Below is a small trained network, with its code and all its weights. Each question gives an input and a target symbol and asks what happens when units are switched off, that is, made to give their printed mean instead of their output.

import numpy as np


def w(rows, s, z=0):
    codes = np.array(rows[::2]) - 128.0
    scale = np.full(codes.shape[1], s)
    scale[-1] = z or s
    return codes * scale


def norm(h):
    return h / np.sqrt((h * h).mean(-1, keepdims=True) + 1e-5)


def f(y):
    return y / 2 * (1 + np.tanh(0.7978845608 * (y + 0.044715 * y**3)))


def softmax(a):
    e = np.exp(a - a.max(-1, keepdims=True))
    return e / e.sum(-1, keepdims=True)


def log_softmax(a):
    a = a - a.max(-1, keepdims=True)
    return a - np.log(np.exp(a).sum(-1, keepdims=True))


def net(x, mask):
    ids = ['αγδεζηθμξστφψω'.index(c) for c in x.split()]
    T = len(ids)
    res = E[ids] + P[:T]
    r = norm(res)
    for j in range(2):
        rows = slice(4 * j, 4 * j + 4)
        q, k, v = (r @ M[0][rows].T for M in (Q, K, V))
        z = softmax(np.where(np.tri(T) > 0, q @ k.T / 4**0.5, -1e9)) @ v
        o = O[0][rows]
        res = res + np.where(mask[j], z, o[:, -1]) @ o[:, :-1]
    y = f(norm(res) @ A[0][:, :-1].T + A[0][:, -1])
    res = res + np.where(mask[2:26], y, B[0][:, -1]) @ B[0][:, :-1]
    return log_softmax(norm(res)[-1] @ U[:, :-1].T + U[:, -1])


Q, K, V, O, A, B = {}, {}, {}, {}, {}, {}
E = w([
[180,52,120,116,201,221,74,100,192],'α',
[83,7,180,105,220,151,125,209,78],'γ',
[118,97,51,150,87,187,36,144,46],'δ',
[108,211,156,126,73,98,99,120,6],'ε',
[112,149,138,126,193,187,139,38,53],'ζ',
[179,115,101,208,86,171,84,11,185],'η',
[47,115,114,178,176,85,112,4,112],'θ',
[202,64,133,51,53,152,83,82,116],'μ',
[142,102,181,56,130,98,8,69,179],'ξ',
[142,25,156,126,51,113,152,53,109],'σ',
[107,108,2,16,174,69,141,122,57],'τ',
[176,217,188,203,77,224,181,197,140],'φ',
[193,240,86,156,65,162,116,42,132],'ψ',
[205,124,92,191,111,209,111,35,212],'ω',
],0.0097)
P = w([
[11,137,139,40,67,221,151,84,146],'0',
[63,131,144,75,82,197,137,86,129],'1',
[90,122,147,93,92,185,123,75,113],'2',
[113,110,148,106,103,171,117,78,105],'3',
[131,109,150,119,107,157,108,77,99],'4',
[147,111,146,129,123,139,104,86,95],'5',
[161,111,146,143,133,121,102,93,88],'6',
[180,107,147,155,143,104,102,100,84],'7',
[197,109,149,167,154,88,102,112,72],'8',
[218,98,158,180,170,67,87,106,54],'9',
],0.011)
Q[0] = w([
[81,88,169,177,153,120,152,74,97],'H0',
[138,111,112,166,147,183,113,111,81],'H0',
[85,82,113,100,102,85,109,205,158],'H0',
[100,139,165,152,156,144,60,103,104],'H0',
[15,138,78,223,154,115,117,148,173],'H1',
[58,185,173,168,235,166,252,252,150],'H1',
[196,141,165,120,173,171,155,32,109],'H1',
[168,151,73,157,142,201,84,122,52],'H1',
],0.021)
K[0] = w([
[204,122,117,126,151,113,86,165,99],'H0',
[181,130,150,136,175,66,146,130,130],'H0',
[85,125,131,68,139,203,157,88,104],'H0',
[208,100,127,160,153,95,140,128,90],'H0',
[150,109,178,24,70,203,168,83,103],'H1',
[3,113,128,71,30,162,113,128,197],'H1',
[172,91,86,179,101,92,95,180,119],'H1',
[198,104,183,107,119,33,145,111,162],'H1',
],0.02)
V[0] = w([
[111,161,175,173,115,109,139,105,74],'H0',
[147,200,206,103,121,118,29,159,166],'H0',
[99,99,59,189,193,170,59,162,124],'H0',
[193,143,34,56,74,157,120,170,107],'H0',
[185,181,39,127,157,177,159,115,124],'H1',
[125,92,112,159,12,110,52,180,148],'H1',
[133,79,85,112,120,106,134,98,250],'H1',
[208,97,147,83,176,185,172,184,148],'H1',
],0.013)
O[0] = w([
[34,178,124,59,81,191,115,146,141,191],'H0',
[57,99,83,199,79,170,217,126,62,136],'H0',
[145,64,217,64,60,135,178,90,183,108],'H0',
[78,116,139,206,160,2,151,92,146,153],'H0',
[123,36,67,54,165,141,140,64,177,125],'H1',
[116,185,189,97,171,110,214,62,57,188],'H1',
[194,54,152,196,174,172,114,104,42,40],'H1',
[150,152,88,153,182,173,146,62,145,2],'H1',
],0.0069,0.0061)
A[0] = w([
[121,76,165,128,154,144,130,203,122,102],'N0',
[150,149,121,205,74,211,255,162,104,36],'N1',
[125,72,107,81,188,118,129,153,85,96],'N2',
[124,37,192,111,219,153,161,182,98,84],'N3',
[171,83,123,196,152,174,111,74,181,96],'N4',
[145,147,121,145,138,133,132,115,173,106],'N5',
[238,172,142,231,57,195,136,61,224,56],'N6',
[163,164,111,149,111,164,126,139,190,126],'N7',
[131,162,128,132,121,105,153,187,156,85],'N8',
[133,166,161,135,180,131,113,134,123,39],'N9',
[130,138,143,167,96,158,156,115,122,140],'N10',
[123,129,145,238,143,96,165,164,127,70],'N11',
[149,123,123,170,83,141,112,168,133,24],'N12',
[103,105,120,128,141,132,111,113,166,104],'N13',
[135,145,163,96,135,119,152,113,142,70],'N14',
[138,130,171,117,119,90,187,92,155,1],'N15',
[151,175,64,149,90,139,166,66,173,36],'N16',
[153,110,113,169,119,163,125,131,222,108],'N17',
[89,66,92,90,193,98,167,189,111,11],'N18',
[178,174,149,176,89,181,162,148,184,74],'N19',
[173,205,142,144,134,142,90,126,140,11],'N20',
[86,83,111,118,196,135,152,135,127,93],'N21',
[148,125,142,176,140,101,111,142,186,72],'N22',
[133,79,155,89,186,119,169,214,137,78],'N23',
],0.018,0.0056)
B[0] = w([
[125,108,148,75,95,153,121,111,113,146],'N0',
[155,34,71,242,39,253,121,145,74,215],'N1',
[92,89,92,98,148,135,147,164,121,165],'N2',
[62,150,159,96,91,126,182,84,67,192],'N3',
[196,152,164,164,127,123,144,220,152,253],'N4',
[123,119,124,111,96,145,113,117,110,123],'N5',
[110,96,232,137,222,167,110,24,247,238],'N6',
[116,98,102,158,110,100,131,73,114,144],'N7',
[63,161,152,163,143,183,130,135,132,141],'N8',
[145,167,125,108,167,108,110,136,82,139],'N9',
[140,124,108,159,138,157,145,145,158,181],'N10',
[90,147,85,175,164,113,224,102,140,166],'N11',
[141,102,129,81,111,159,87,108,140,146],'N12',
[156,141,106,130,134,134,153,135,120,170],'N13',
[118,76,121,169,103,76,117,132,128,168],'N14',
[138,55,141,150,108,24,113,140,127,189],'N15',
[195,156,150,72,74,115,193,85,149,168],'N16',
[103,164,92,144,151,98,89,84,127,178],'N17',
[97,95,93,88,194,157,127,130,159,134],'N18',
[117,64,83,158,90,132,183,153,81,147],'N19',
[149,133,117,118,142,137,99,95,31,162],'N20',
[158,102,121,83,143,120,126,151,140,147],'N21',
[133,152,77,134,96,148,118,130,122,125],'N22',
[66,109,121,112,147,144,170,113,96,132],'N23',
],0.028,0.0065)
U = w([
[164,126,192,152,171,155,125,134,183,184],'α',
[107,94,149,134,160,154,109,2,137,56],'γ',
[123,72,148,152,106,37,114,124,126,200],'δ',
[56,196,138,138,105,124,123,170,145,173],'ε',
[105,145,55,131,111,118,65,42,163,85],'ζ',
[63,80,183,82,130,148,184,75,65,4],'η',
[147,91,156,67,67,168,50,142,140,21],'θ',
[105,160,92,177,184,88,199,87,111,87],'μ',
[138,87,99,193,89,190,146,126,102,211],'ξ',
[169,157,138,125,165,123,84,117,42,208],'σ',
[187,165,82,148,111,108,106,198,160,99],'τ',
[189,163,97,83,77,113,185,90,149,160],'φ',
[111,83,65,74,192,135,133,148,147,183],'ψ',
[162,117,172,108,129,128,188,227,97,31],'ω',
],0.0086,0.0023)

Each question gives the input, a string of symbols that net reads in full, and the target symbol t.
The units are the heads (4 rows each of Q, K, V and O) and the neurons (one row each of A and B). Each row of codes is followed by its name. A weight is (code - 128) times the scale printed after its matrix; where a second scale follows, it is the last column's (O, A, B and U).
mask holds one flag per unit, heads first, then neurons. A switched-off unit (its flag False) gives its mean, the last column of its rows in O or B, instead of its output. The means were averaged over made-up inputs and are rounded, as every weight is.
A unit's drop is (log p(t) with every unit on - log p(t) with that unit switched off) / (log p(t) with every unit on - log p(t) with every unit switched off).
The circuit of an input: a set's keep is (log p(t) with only the set's units on - log p(t) with every unit switched off) / (log p(t) with every unit on - log p(t) with every unit switched off). Starting from the 12 units with the biggest drops (on a tie, the unit counted first), units are removed one at a time, each time the one whose removal leaves the highest keep (on an exact tie, the one counted first), for as long as the keep stays at least 0.8.
circuit, biggest first: the units of the circuit, biggest drop first
unit that matters most: the unit with the biggest drop
k most important neurons: the k neurons with the biggest drops, biggest first
heads that matter: for each layer, one digit per head in row order, 1 if its drop is at least 0.15 and else 0, layers parted by /
drop when u is switched off: that unit's drop, to one decimal
input α φ ζ, target φ: heads that matter => 01
input δ ψ σ ψ θ, target ψ: heads that matter => 01
input δ ξ δ μ σ ψ δ θ α δ, target α: circuit, biggest first => [H1 N4 N6]
input μ φ ψ δ γ α η ξ σ σ, target σ: circuit, biggest first => [H0 H1 N20]
input ξ σ σ θ δ δ θ, target δ: heads that matter => 00
input δ μ ε α, target α: heads that matter => 01
input φ μ σ σ ψ, target φ: circuit, biggest first => [N16]
input θ δ σ α η δ ξ, target δ: heads that matter => 00
input τ ζ ω σ σ μ, target σ: heads that matter => 10
input α ξ θ α δ, target α: circuit, biggest first => [N4 H1 N6]
input ε ω α ε μ δ ε ζ δ, target ζ: circuit, biggest first => [H1 N17]
input ψ θ α δ ξ ζ θ η δ, target η: circuit, biggest first => [H1 N3]
input ξ ψ φ δ ε γ, target η: heads that matter => 00
input ξ ζ ξ δ θ ξ ε ω, target α: heads that matter => 01
input ψ μ τ μ δ μ δ, target μ: unit that matters most => H0
input σ σ σ σ, target σ: heads that matter => 10
input ε δ δ ξ δ γ μ, target γ: circuit, biggest first => [H1 N6 N20]
input ω η σ γ ε φ α ξ, target α: circuit, biggest first => [H1 N4 N6]
input δ α θ δ μ θ, target μ: circuit, biggest first => [H0 N11]
input ψ μ μ σ, target μ: heads that matter => 10
input ξ δ δ δ σ ξ, target σ: heads that matter => 00
input θ σ ξ ψ ζ ξ θ δ, target θ: heads that matter => 00
input δ δ δ ζ μ, target ζ: heads that matter => 01
input δ θ θ θ ζ, target θ: heads that matter => 01
input σ σ θ σ ω, target α: circuit, biggest first => [N4 H1 N6]
input γ α θ, target α: 2 most important neurons => [N4 N6]
input ξ θ γ ξ σ δ, target σ: drop when H0 is switched off => 0.7
